In the rows, 128 means zero.
Each row is followed by its group and then its class within the group.
[119 153 140 129 129 108  58 108 132 193 154 104  84 141 137 143 124 161
 119 113 116 135] : E.(105)
[106 142 123 108 132 119  82 111 134 174 131 125 108 123 136 129 122 142
 134  92 136 130] : V.(109)
[115 129 124 134 130 126  95 123 139 144 122 129 125 136 134 130 143 134
 138 107 134 134] : V.(89)
[ 94 117 137 124 129 128 125 119 126 160 146 127 112 138 115 130 130 117
 129 106 129 117] : K.(83)
[128 120 146 125 138 114  85  99 139 168 144 119  87 134  99 136 124 152
 115 118 118 134] : K.(106)
[136 146 143 138 131 122  76 122 129 154 140 115 119 119 140 151 139 156
 115 146 118 125] : E.(105)
[120 133 109 118 126 139 108 117 131 129 110 148 129 126 140 131 125 119
 132 124 118 127] : R.(90)
[124 136 133 123 135 110  64  99 186 189 123 117 111 137 159 127 133 144
 120 111 114 135] : R.(107)
[124 152 123 119 137 116  68  99 133 185 107 122 100 129 142 141 174 126
 139  79 126 117] : V.(109)
[117 157 119 122 132 132  95  94 106 153 120 124 117 133 121 129 136 131
 138  85 120 126] : V.(109)
[132 131 141 127 126 130  92 122 134 157 152 118  83 134 137 149 104 156
 127 133 135 112] : E.(101)
[131 143 149 125 120 128  50  70 140 168 146 114  70 118 144 145 117 165
 113 116 116 131] : E.(105)
[126 125 137 127 131 133 132 122 132 149 153 131 122 136 117 127 126 121
 122 119 134 140] : K.(83)
[122 147 124 133 133 117 252 101 144 135 102 122 100 121 155 134 123 146
 140 126 123 137] : R.(107)
[127 161 100 120 128 114  97 102 127 161 107 140 105 117 131 133 140 128
 153  96 129 138] : V.(109)
[115 118 147 125 128 108  86 101 123 190  55 113  84 129 119 132 124 144
 122  95 126 117] : K.(83)
[133 144 124 124 140 129 100 116 140 127 119 135 120 124 132 129 132 136
 133 122 101 143] : R.(107)
[124 135 125 126 121 127  97 113 128 171 160 131  96 138 115 125 135 145
 125 110 123 119] : K.(106)
[120 147 128 116 135 118  80 109 129 168 123 125 111 125 140 125 133 142
 124 104 127 127] : V.(89)
[130 146 122 137 122 131  96 122 135 109 113 102 127 114 149 135 125 148
 130 130 130 135] : R.(107)
[144 125 143 139 134 122 103 111 128 169 157 120 111 128 106 142 132 118
 126 113 135 119] : K.(118)
[127 123 142 132 119 130 110 120 117 159 150 116 101 132 121 136 127 134
 135 121 127 128] : K.(118)
[120 188 132 112 132 113  78 116 132 150 130 120 103 127 147 142 141 145
 128 115 130 138] : V.(110)

Each row is followed by its group and then its class within the group.
[124 120 120 119 118 112 114 126 112 141 151 140 101  85 125 145 127 133
 119 135 146 153] : (58).<19>
[126  87 135 119 112 112 137 137 136 143 146 136 119 109 126 162 131 129
 105  85 127 143] : (64).<28>
[112 116 132 127 150 133 116 126 143 110 116 133 100 140 126 134 123 141
 117 151 146 133] : (62).<33>
[144 117 123 122 122 118 128 128 133 119 131 121 112 111 114 167 129 123
 132 107 128 144] : (64).<34>
[110 123 139 135 144 146 114 129 149 122 122 128 111 137 111 117 124 128
 124 135 123 128] : (62).<37>
[122 112 143 138 150 164 112 119 143 118  99 141  99 137 124 114 126 122
 134 128 143 131] : (62).<33>
[140 117 118 126 130 122 117 138 134 125 152 130 125 113 110 159 123 137
 131 104 126 131] : (64).<34>
[114 133 144 131 146 149  96 113 123 114  96 143 110 119 131 113 128 165
 132 139 150 130] : (62).<33>
[126 125 122 131 125 123 117 120 115 136 143 138 124 119 139 124 137 109
 118 130 136 128] : (58).<30>
[133 119 111 134 125 123 127 132 133 135 150 131 118 130 114 151 131  97
 128 115 118 140] : (64).<34>
[112 127 118 136 134 135 105 132 132 137 144 151 108 114 125 132 130 130
 117 132 145 130] : (58).<19>
[119 104 141 134 146 162 102 119 139 115  93 141 127 145 133 118 128 164
 120 110 152 137] : (62).<33>
[129 120 117 120 124 124 113 130 130 126 135 144  97  96 134 152 127 123
 129 135 147 131] : (58).<30>
[120 145 113 128 119 114 130 130 111 144 151 133 115 108 140 126 129 135
 123 149 134 129] : (58).<19>
[131 136 117 133 127 130 119 128 112 139 129 137 133 117 132 143 132 122
 130 117 136 131] : (58).<19>
